Below is a small trained network, with its code and all its weights. Each question gives an input and a class and asks what happens when units are switched off, that is, made to give their printed mean instead of their output.

import numpy as np


def w(rows, s, z=0):
    codes = np.array(rows[::2]) - 128.0
    scale = np.full(codes.shape[1], s)
    scale[-1] = z or s
    return codes * scale


def f(y):
    return np.maximum(y, 0)


def log_softmax(a):
    a = a - a.max(-1, keepdims=True)
    return a - np.log(np.exp(a).sum(-1, keepdims=True))


def net(x, mask):
    res = np.array(x, float).reshape(1, 5) / 4 @ E
    y = f(res @ A[0][:, :-1].T + A[0][:, -1])
    res = res + np.where(mask, y, B[0][:, -1]) @ B[0][:, :-1]
    return log_softmax(res[-1] @ U[:, :-1].T + U[:, -1])


A, B = {}, {}
E = w([
[126,36,119,172,4,136,123,169,127,128],'x0',
[177,230,134,123,42,117,77,154,178,100],'x1',
[70,174,78,138,142,74,234,184,181,191],'x2',
[44,83,96,77,146,149,44,150,207,114],'x3',
[48,174,131,155,79,142,122,22,119,167],'x4',
],0.011)
A[0] = w([
[169,119,146,132,158,128,58,59,122,90,29],'neuron 1',
[168,102,194,103,167,150,59,106,76,97,140],'neuron 2',
[88,177,50,169,139,43,224,179,216,203,52],'neuron 3',
[103,168,84,152,94,156,97,70,134,194,2],'neuron 4',
[166,236,90,165,69,70,109,117,177,96,124],'neuron 5',
[191,92,198,134,98,230,35,61,78,79,75],'neuron 6',
[135,159,181,67,199,137,146,99,179,92,145],'neuron 7',
[218,244,122,93,60,121,35,139,205,114,50],'neuron 8',
[163,98,188,180,38,72,186,149,39,144,58],'neuron 9',
[115,188,173,196,82,110,164,43,47,178,119],'neuron 10',
[77,174,130,134,119,126,123,48,111,170,149],'neuron 11',
[133,87,131,82,186,117,70,224,189,98,107],'neuron 12',
[100,47,141,148,228,137,170,95,60,160,116],'neuron 13',
[205,222,179,116,198,135,200,74,79,133,108],'neuron 14',
[97,53,180,73,149,80,141,112,91,146,2],'neuron 15',
[93,42,127,159,186,121,132,89,79,150,46],'neuron 16',
[50,122,54,69,132,191,70,118,196,114,33],'neuron 17',
[243,104,98,112,148,102,177,163,105,103,68],'neuron 18',
[101,159,86,64,190,132,98,95,161,82,133],'neuron 19',
[35,115,96,83,103,138,66,56,174,168,137],'neuron 20',
[96,63,68,140,48,95,156,164,169,108,129],'neuron 21',
[94,162,116,65,208,135,77,114,169,112,110],'neuron 22',
[211,101,122,57,164,77,174,206,150,94,194],'neuron 23',
[121,39,140,189,61,175,76,134,113,153,168],'neuron 24',
],0.011,0.0074)
B[0] = w([
[68,178,105,139,192,186,106,102,177,187,178],'neuron 1',
[80,186,121,137,187,165,191,123,145,165,212],'neuron 2',
[38,215,80,82,224,154,158,127,182,187,251],'neuron 3',
[114,186,87,184,156,120,39,130,132,79,169],'neuron 4',
[98,86,64,93,158,123,109,110,93,99,225],'neuron 5',
[82,198,117,120,178,173,200,108,153,204,248],'neuron 6',
[100,179,130,136,118,146,67,103,148,79,191],'neuron 7',
[96,58,32,78,148,64,62,91,55,116,238],'neuron 8',
[185,120,114,82,147,228,58,161,189,133,208],'neuron 9',
[159,150,106,191,149,186,111,202,91,83,249],'neuron 10',
[90,168,144,193,86,104,117,125,121,58,216],'neuron 11',
[146,124,91,200,128,180,135,194,98,101,208],'neuron 12',
[106,89,45,90,149,97,79,90,87,92,223],'neuron 13',
[193,79,173,77,99,247,66,145,215,113,246],'neuron 14',
[117,109,38,133,143,134,41,118,139,136,155],'neuron 15',
[98,91,44,96,172,119,50,73,88,107,190],'neuron 16',
[199,128,59,136,205,242,75,224,127,155,202],'neuron 17',
[141,187,115,215,140,116,71,171,93,65,184],'neuron 18',
[139,139,170,94,70,174,92,99,178,82,190],'neuron 19',
[185,135,111,185,153,183,146,200,83,86,225],'neuron 20',
[119,166,168,77,88,182,54,86,206,69,213],'neuron 21',
[138,127,163,82,70,178,72,122,201,84,193],'neuron 22',
[88,190,113,176,138,130,100,143,118,55,222],'neuron 23',
[104,149,173,90,74,160,77,113,183,65,227],'neuron 24',
],0.012,0.016)
U = w([
[81,168,121,126,160,123,158,111,149,192,116],'0',
[110,85,91,97,139,106,107,82,73,130,104],'1',
[184,115,130,135,139,149,122,161,134,144,118],'2',
[133,129,160,110,98,135,108,93,176,116,79],'3',
[120,156,129,220,126,121,128,136,90,110,63],'4',
[126,134,145,124,125,138,142,112,114,107,212],'5',
[237,52,254,35,31,14,221,35,24,49,2],'6',
[94,171,243,22,51,44,209,166,9,56,2],'7',
],0.022,0.019)

Each question gives the input, the list of numbers given to net, and the class t.
The units are the neurons (one row each of A and B). Each row of codes is followed by its name. A weight is (code - 128) times the scale printed after its matrix; where a second scale follows, it is the last column's (A, B and U).
mask holds one flag per neuron, in row order. A switched-off neuron (its flag False) gives its mean, the last column of its row in B, instead of its output. The means were averaged over made-up inputs and are rounded, as every weight is.
A unit's drop is (log p(t) with every unit on - log p(t) with that unit switched off) / (log p(t) with every unit on - log p(t) with every unit switched off).
The circuit of an input: a set's keep is (log p(t) with only the set's units on - log p(t) with every unit switched off) / (log p(t) with every unit on - log p(t) with every unit switched off). Starting from the 12 units with the biggest drops (on a tie, the unit counted first), units are removed one at a time, each time the one whose removal leaves the highest keep (on an exact tie, the one counted first), for as long as the keep stays at least 0.8.
circuit, biggest first: the units of the circuit, biggest drop first
k most important neurons: the k neurons with the biggest drops, biggest first
drop of u: that unit's drop, to one decimal
input [-6,-5,5,-8,1], class 2: circuit, biggest first => (neuron 14)
input [-5,1,-5,-6,5], class 2: circuit, biggest first => (neuron 14; neuron 10)
input [-5,8,-8,-5,-6], class 0: 3 most important neurons => (neuron 6; neuron 2; neuron 1)
input [7,-6,-2,2,-1], class 3: 3 most important neurons => (neuron 24; neuron 8; neuron 21)
input [-4,-6,-5,-8,3], class 2: 3 most important neurons => (neuron 14; neuron 10; neuron 8)
input [-7,-1,4,7,-2], class 2: 2 most important neurons => (neuron 17; neuron 12)
input [-1,-7,-7,4,3], class 0: 4 most important neurons => (neuron 6; neuron 2; neuron 8; neuron 1)
input [3,-3,7,5,-8], class 4: 3 most important neurons => (neuron 12; neuron 23; neuron 6)
input [-4,-5,1,-4,7], class 4: 2 most important neurons => (neuron 10; neuron 11)
input [3,8,-7,2,-7], class 1: 2 most important neurons => (neuron 8; neuron 3)
input [5,6,3,1,5], class 1: 2 most important neurons => (neuron 8; neuron 5)
input [5,-4,1,-4,5], class 3: 3 most important neurons => (neuron 9; neuron 24; neuron 17)
input [3,-5,0,7,0], class 2: 2 most important neurons => (neuron 17; neuron 8)
input [0,-3,-8,1,5], class 0: most important neuron => (neuron 6)
input [8,3,7,-4,-4], class 3: 2 most important neurons => (neuron 21; neuron 9)
input [5,3,-7,-3,-8], class 4: 2 most important neurons => (neuron 18; neuron 3)
input [-4,-5,-5,-2,-2], class 0: 2 most important neurons => (neuron 2; neuron 8)
input [-7,-1,2,7,4], class 2: drop of neuron 20 => 2.0
input [-3,2,4,7,0], class 2: drop of neuron 17 => 1.6
input [0,-2,-8,-1,5], class 0: circuit, biggest first => (neuron 6)
input [-1,-5,-4,7,7], class 2: drop of neuron 22 => 0.4
input [-7,1,2,-1,1], class 3: drop of neuron 17 => 0.0
